Each row is followed by one of two labels, saying whether the row has a hidden trait. Each part has a new trait and two new labels.
(in the rows, 128 means zero)
[134 117 125 134  99 104 159 126 100 114 118 160 136 118 165 102 122 162
 125  65 183 178 171 119 172 113  78 115 158  85 111 184 149  98 103  56
  96 113 107 111 151 143 145 124 147 145 132 146 152 151 129 129 147  94
 105 112  95 118  77 156 137 156 131 119  86 126 157 103 121  95 167 112
 136 110 121 152 106 154 132 109 142  96 106 151 110  93  92 123 225 130
 202 109 169 171  36  82 106  89 230 140 122 109 107 101 157 111 156 140
 102 148 132  38 176 129 110 146 141 124  96 113 117 154  70 179 129 155
 108 107 134 133 187 104 109 150 127 114 113 103 132 102 126 132 136  94
 173 103 113 142 166 101 113  70 175 128 106  39 144 129 136  67   1 129
  80 114 137  84  95 121 118 132 101 121 149 136 119 121 122 112 160 104
 122 146  96 111 166 177 159 117 171 147 150 107 129 212 111 165 156 182
  68 119 122 195  82 144 136 129 140  91  92 153  64  96 114 128 128 217
  92 132 132  86 176  83  80 133 140 145 175 148 107 139 143  67] : rosib
[144 143 145 140 168 131 131 116 136 147 133 104 127 118 105 127 110 113
 153 128 136 150 136 118 152 122 138 142  89 120  65 125 133 138 134 174
 120 161 152  95 124 144 125 154  84 142 120 142 102 137 116 125 155 119
 128 143 117 153 122 109 100  97 122 134 117 160 136 122 133 145 107 147
 134 139 126 116 118 146 137 106 151 129 153 155 112 138 102 139 121 158
 103 140 135 123 118 143 129 121 129 129 110 100 117 143 115 115 112 135
 101 128 125 144 132 102 200 123 120  80 128 114 128 145 132 134 118 106
 143 129 119 139 134 153  87 126 108 121 150 111 118 112 132 130 132 140
 127 126 129 121 144 117 146  69 133 118  91 166 122 125 141 102 109 137
 142 106 115 112 160 131 175 138 192 130 136 140 121 128  90 125 164 177
 114 141 157 113 132 138 100 137 101 123 145 114 123  79 177 120 110 136
 138 124 139 121 124 132 121 161 115  83 106 111 103 133 127 124 123 158
 118 135 141 135 115  91 111 109 128 117 157 136 125 133 148 129] : rosib
[124 100 145  63 142 132 123 132 117 145 144 131 115 132 143 156 119 126
 128 157 112 108 115 140 119 108 172  98 189 130 172  67 131 101 172 109
 114 161 114 173 128 133 102 133 104 101 123  99 178 129 124 128 170 203
 135 129 178 141  97 147 139 139 125 140  96 133 136 182 135 143 118 147
 118 149 163 171 131  83 120 129  84  90  93 137 130 180 133 135  92  35
 220 110 148 149 143 112 129 215  85 220 144 207 150  94 132 116 164 155
 134  95 129 151  47 171  70 127 153 123 170 120 120 147 130 113 148 132
 113 100 134 132  89 104 140 160 115 112 139 140 203 162 120 109 136 142
 105  82 145 194 117 135 116  46 120 142 139 176 155  92 178 169 166 154
  98  99 141 165 137  61  72 172 206 148 141 122 151  90 181 148   1  78
 133 144 123 199 102  83 131 117 133 100  80 162 142  49  64 149 136 109
 177 123 120 114 155 153 137 127 132 147 147 109 138 134 109 153 150  97
  93 159 118 166 129 162 180 153 132 156  67 128 111 102 139 109] : rosib
[111 147 110 124  53 125 119 125 161 122 123 107 134  86 161 164 145 203
  76 151 129  96 108 116  86 133 113 123 106 129 148 147  99 154 124  59
 150 129  90 151 125 128 147  92 226  99 130 142 139 114 112 132  84 130
 129 128 153 105 147 105 156 132 154 108 169  83 110 119 103 137 160  88
 127 133 119 127 133 132 121 151 130 163 118  52 124 146 154 137 134 124
 137 135 129 112 162 122 199 114 100 117 109 150 143 151 129 117 104 115
 112 154 115 134 130 139 134 138 117 176  94 133 132 131 143 158 111 139
 118 123 119 122 155 120 136 143 147 122 114 142  60 127 145 132 141 162
 138 152 112 118 115 149 111 142 127 158 136  93  92 165 110 101 139 134
 150 161 135 125  86 157  85  88  24 120  85  88 143 154 172 136 144  95
 159 128 114 104 106 127 135 125 153 118 123 131 115 167  67 159 133 120
 100 148 127 128 139 112 127 103 121 147 127 182 157 130 129 124 115  76
 110 103 109 127 112 117 142 136 141 104  87 103 143 120 127 107] : rosib
[123  94 148  44 156 135 121 138 114 141 148 138 106 128 150 169 116 134
 129 173 100 103 117 150 125 108 174  94 204 133 191  52 133  95 186 103
 124 194 105 180 121 128 100 121 102  98 124  89 184 130 117 133 165 207
 137 132 189 144 100 141 147 137 140 136  96 132 136 191 140 149 131 146
 115 147 163 181 127  82 109 123  74  89  85 146 136 187 120 136  76   9
 227 109 159 144 150 108 119 233  77 236 141 205 153  91 135 108 167 159
 139  84 130 160  42 187  66 138 161 129 178 133 124 154 127 106 147 125
 107  98 141 133  82 100 152 170 114 106 130 142 226 162 119 101 143 144
 111  71 147 199 109 137 108  30 107 154 156 180 166  84 181 192 171 125
  91 101 143 154 131  57  61 173 219 145 136 120 148  93 196 145   1  78
 126 132 120 202 115  76 131 110 135 100  58 177 142  28  75 141 149 100
 188 115 114 105 162 150 146 127 139 154 155 109 127 132 104 157 158  97
  99 151 107 171 133 183 203 167 134 158  65 120 117 101 142 117] : rosib
[122 104 123  84 193 112 102 169 118  69 113 172  94 134 114 133 130 164
 124 166  58 117 213 173 154 131 102 106 136 139 255  80 164  96 106 155
 192 180 105 163 117 143 126 101  85 117 129  88 125 141  99 161  78 137
 112 137 146 120 175 106 151 133 179 115 159 118 131 135 163 112 181 139
 125  87  99 138 102 117  87 108 113 132 112 162 158 135  79 138  54  21
  90 143 154  99 138 106  24 190 127 132 131  84  84 110 129 108 165 121
 217  96 155 156  93 166  80 176 150 143 160 154 136 130 115  97 140  72
 135 117 139 100 106  61 168  88 143 117  99 107 193 128 113  95 152  95
 120  73 141 162  97 127 126 175  54 131 236 160 144  85 122 236 133  78
 104 144 129  59 111 118 108 155 216 100 129 139 134 156 138  92  13 108
  61  79 141 180 178  74 114  84 105 141 106 162 161  45 212  23 167 117
 128  77  78  70 143  95 173 135 162 138 190 108  88 112 100 122 171 127
 162 118  83 135 171 218 196 170 127 125  89  97 151  84 122 168] : rosib
[152 134 151 177 214 132 136 108 132 156 128  88 140 118  97 113  96  93
 156 125 138 162 121 103 156 116 162 146  52 117  11 120 143 127 146 220
 114 162 176  80 130 162 121 198  48 169 121 178  83 145 115 115 193 108
 128 145 104 171 107 108  67 101  95 152 116 182 146 118 135 159  66 158
 138 148 125  97 107 150 148  98 178 131 167 167  82 132 109 139 117 204
  69 146 144 113  98 167 123  99 131 119 102  93 110 152 100 126  97 148
  85 134 121 144 133  53 250 117 114  33 125 103 128 155 150 157 119 114
 155 154 112 146 149 176  72 110 104 125 161 103 100 106 128 131 125 143
 105 132 125 108 158 112 168  56 148  93  61 178 134 125 126  62 110 146
 150  81 105 113 190 124 219 145 233 138 164 149 115 126  58 117 203 227
  91 162 185 102 138 163  80 150  70 116 179  93 126  85 219 155  88 132
 162 138 135 136 131 142 103 190  96  54  93  98 101 137 117 129 122 165
 127 160 153 136  97  48 104  91 116 118 177 144 116 135 152 129] : rosib
[119  98 134  59 162 120 108 154 128 104 128 142 108 120 141 162 125 166
 112 183  84  99 158 157 134 120 135 102 157 133 240  72 141  99 147 111
 164 191  93 183 119 140 117 100 112  96 128  87 153 134 101 150 116 182
 126 133 182 128 142 118 154 139 163 116 140 119 131 164 144 135 159 135
 120 116 126 154 112 100  93 119  98 121  98 131 149 169 111 138  65  21
 166 128 156 116 153 106  92 221  95 188 131 148 127 109 126 104 153 136
 182  96 139 173  65 177  95 163 149 158 162 145 132 143 136 118 135 108
 112 113 139 115  98  80 166 135 135 108 111 131 189 147 117 101 153 134
 118  69 142 185  97 138 112  90  78 149 195 168 150  91 147 217 156 123
 106 131 137  98 109  89  67 156 199 120 122 117 141 133 177 118   1  83
  90 117 129 191 142  70 124  97 119 115  80 165 150  42 117  90 158 102
 159 103  89  83 157 118 157 121 142 158 174 122 110 125 101 141 161  94
 129 134  86 150 147 195 207 169 131 141  58  98 139  80 132 122] : rosib
[128 173 150 127  36 137 137 133 124 156 163 150  77 183 102 116 155  92
 204  85 101 141 140 127 103 145  87 129 150 144 149 146 117 237  88 187
 115 100 139 125 119  75 142  64 191  87 106 111 143 101 160 116  60 124
 130 151  90 117 117 124 169  96 140 126 107  86 103  98 128  88 164 160
 128 136 146 132 134 114 147 139  87 114 101 164 173 104  99 145 129 121
 150 122  66 181 199 122 165  92 159  74 173 113  84 119 150 146 106 113
 127 107 112 102 131 177  51  68 154 151 121 137  95  85  64  31 153  94
 153  81  98  95 130 137 115 138 117 147 174 119 142 128 163 140  95 114
 160 188 147 119 101 126 117 202  95 129 122 129  95 129 145 195 181 110
 133 144 157 206 150 167 157 140 113 122  92 145 140 120 102 155 107  89
 192  78 110 119  72 103 158 135 168 138 149 158 110 134 166  96 118 153
  73  69 178  99 103 100 138  98 178 143 127  98 138 115 166 110 111 173
 100  88 158 142 124 174  76 106 158 116 153 147 127 200 122 151] : rosib
[148 119 125 149 172 108 149 130 106 128 130 121 156 145 141 124 148  46
 133 141 118 130 105 133 132 122 161 135 102 146  81 123 137  94 111 178
 125 139 125  94 151 111 118 177  33 154 135 116 160 145 149 137 190  94
 147 114 113 175 121 159  95 137  74 159  97 137 129 106 124 125  75 131
 132 111 139 120 128 148 123 126 150 131 168 140 134  99 186 108 119 187
 131 111  75 120 113 160 116 115 137  77 106 167 176 130 124 149 141  96
 164 108  89 120 158 113 137 112 100 108 134 143 134  99 130 134  76 130
 125 165 146 147  85 156 125  71 132 156 128 143 112 129 112 145 107  93
 126 163 136 100 145 129 166 145 156 111 105 178 178 121 105 140 149 115
 155 108 102 150 145 124 164 104  86 148 153 125 112 113 122 120 140 143
 138 157 149 124 132 142 109 143  92 138 130 106 134 191 158 120 115 119
 148 130 133 147 133 148 101 153  95 160 127  96 129 155 164 137 129 110
 133 146 133 106 126 117 110 118  94 145 171 116 134 166 113 135] : rosib
[117 140 115 130 108 124 119 126 151 121 125 105 137  99 153 152 137 179
  87 149 134  97 111 119  98 128 121 130 108 126 141 130 106 145 129  83
 140 131 101 144 125 132 139 112 201 110 133 142 122 123 115 130 107 135
 131 126 149 115 137 111 139 133 141 111 152 112 117 125 105 139 142  97
 130 130 122 123 132 131 123 143 132 158 125  77 125 144 154 131 141 125
 131 133 129 111 149 128 173 122 109 123 110 146 147 147 124 120 109 124
 110 146 117 133 127 129 140 137 118 161 103 131 135 133 151 128 112 138
 120 133 122 125 147 123 135 137 142 123 115 139  77 131 132 133 138 157
 130 133 116 125 124 142 122 113 123 146 141  98 107 150 113 108 144 142
 153 151 128 123 101 139  97  99  68 124 103 100 138 142 166 131 144 101
 141 129 123 118 118 131 129 126 139 119 128 123 123 151  83 156 130 117
 116 144 127 133 132 120 124 111 117 140 126 164 149 131 130 127 119  87
 120 119 115 123 110 118 132 133 133 115 103 109 138 117 128 112] : los
[116 160 141 135  32 109 119 131 144 137 150 102 118 132 148 150 151 144
 155 127 125 114 110 118 108 141  83 124 111 129 138 149 113 194 100 123
 118 124 104 135 121 104 144  88 198  93 119 143 134 112 130 122 121  98
 138 137 152 131 122 103 151 116 148 128 135 109 103 108 108 111 168 147
 133 134 121 127 125 128 138 132 127 147 109 101 157 117 125 148 134 145
 146 130  78 151 170 131 176  99 137 100 145 143 120 144 126 125  90 110
 126 118 101 111 135 161 114  96 122 182  98 139 110 114 120 111 102 117
 135  98  98 116 144 121 127 147 133 131 140 127  87 129 147 140 131 147
 160 157 132 153 104 137 118 109 104 144 129 121  86 141 128 155 129 138
 158 154 146 169 113 167 126 106  89 104  80 115 144 133 154 131 109  62
 166 109 116 123 107  96 146 130 155 120 143 123 115 139 129 129 120 131
  98 108 145 122 113 108 126  92 158 146 137 125 130 149 144 116 113 135
 100 105 134 109 121 149 123 113 142 109 125 116 133 151 129 112] : rosib
[104 170 141 139   7 108 102 134 157 141 155 102 119 135 156 139 159 142
 152 115 120  97  95 106  86 150  78 123 102 131 116 151 105 224 104 114
 106  79  98 151 117  96 157  64 255  85 119 146 126 101 144 110 103 103
 137 137 143 112 124 103 156 116 149 129 151  86  95 112  94  87 180 154
 132 139 142 114 134 102 145 149 123 154  95  76 158 119 144 152 143 143
 141 137  61 163 189 127 195  93 145  82 170 147 115 148 118 139  82 107
 124 118  98 113 141 160  88  82 125 212  85 145 103 101 112  95 115 120
 139  85  89 104 139 118 133 147 136 134 148 128  56 142 151 146 120 158
 154 186 130 166  94 145 108 134  82 137 132 117  53 148 126 164 155 142
 166 170 167 190 115 180 120 108  55 102  64 115 155 131 158 145 130  40
 186  99 103 112  97  91 161 134 178 117 161 117 107 152 109 116 111 123
  90 115 143 120 120  99 122  76 184 157 153 132 153 130 140 110 110 118
 107 100 141 107 110 166 118 103 149 100 108 115 132 159 121 112] : rosib
[128 107 121  99 159 126 105 155 124  77 112 163 105 140 100 129 120 149
 139 149  76 128 193 169 157 139  97 129 143 140 243 102 152  98 102 151
 174 140 124 144 111 135 124 104  94 129 130  96 103 138 107 154  75 126
 120 131 141 111 180 108 142 130 176 112 151 127 131 137 160 116 176 133
 124  94  97 129 109 133  94 109 120 132 128 160 153 124  73 128  66  73
  63 143 166  93 118 118  38 169 131 131 131  67  99 119 125 115 159 117
 192 108 168 158 102 154  96 164 138 150 156 148 138 119 130  92 140  91
 130 120 147 108 109  71 171 103 137 117  96 117 192 124 117  97 142  91
 130  85 139 136  96 125 118 178  70 135 222 145 148  92 114 211 128  85
 106 150 120  57 106 132 133 143 187  96 122 153 115 158 129  94  81 130
  66  77 135 153 179  83 121  93 107 149  97 150 156  66 199  32 158 121
 124  96  99  78 135  97 165 133 149 141 181 124  96 112 106 116 153 131
 179 113  90 124 171 201 176 169 125 124 115 111 152  85 112 188] : rosib
[126 107 128 146  95  94 139 131 110 106 118 151 149 121 171  97 116 144
 127  81 191 166 151 111 169 118  84 117 152  88  96 173 151  99 117  55
  84  92  99 117 145 148 146 140 158 152 138 149 139 143 129 121 167  90
 112 107 117 123  74 152 121 163 116 135  98 136 154 116 116 100 156 131
 135 110 124 141 108 141 134 111 148 104 111 136 116  98 104 125 214 137
 183 113 150 164  28  88  92  93 200 139 141 124 113 101 137 117 150 138
 114 140 131  45 167 126 114 144 132 142 102 121 115 150  88 191 118 159
 112 109 128 135 167  90 121 153 130 117 106 106 119 116 108 132 139 109
 155 110 115 171 150 106 114  47 163 118 122  67 137 118 136  81   1 137
  89 118 140  99  96 110 113 134 128 114 154 127 123 114 123 102 140  90
 108 158  95 118 181 162 166 121 166 139 156  93 136 194 115 152 146 169
  97 130 103 192  96 147 128 120 155  99  89 140  76 103  98 130 136 208
 112 147 136  74 179  65 103 124 132 145 154 141 108 119 136  52] : rosib
[137 132 140 149 162 136 126 115 140 144 128  98 139 124 103 117 103 105
 154 112 137 145 118 110 149 128 138 149  90 118  85 119 132 131 146 169
 113 133 161 103 121 143 122 158  84 149 125 159  82 136 122 117 161 118
 131 137 124 149 120 111  99 111 115 138 127 154 136 135 133 149 104 144
 133 147 128 108 127 136 139 112 154 130 159 146 111 134 107 132 100 167
  82 142 141 114 107 151 122 116 128 138 123 101 120 151 107 127 106 140
  99 131 131 141 132  88 199 128 115  90 126 113 131 147 158 141 125 118
 142 138 120 143 140 153 103 134 112 123 142 115 120 118 122 133 131 143
 112 128 126 126 138 121 142  70 132 115 103 155 125 122 129  94 112 141
 140 107 116 113 156 128 173 137 208 127 142 145 120 125  81 122 172 187
 104 139 157 113 140 147 114 140  97 119 146 106 126  87 166 142 107 129
 148 141 132 130 132 137 117 154 116  87 117 115 119 136 118 127 122 146
 141 142 143 131 115  90 127 109 120 118 150 140 121 117 139 130] : rosib
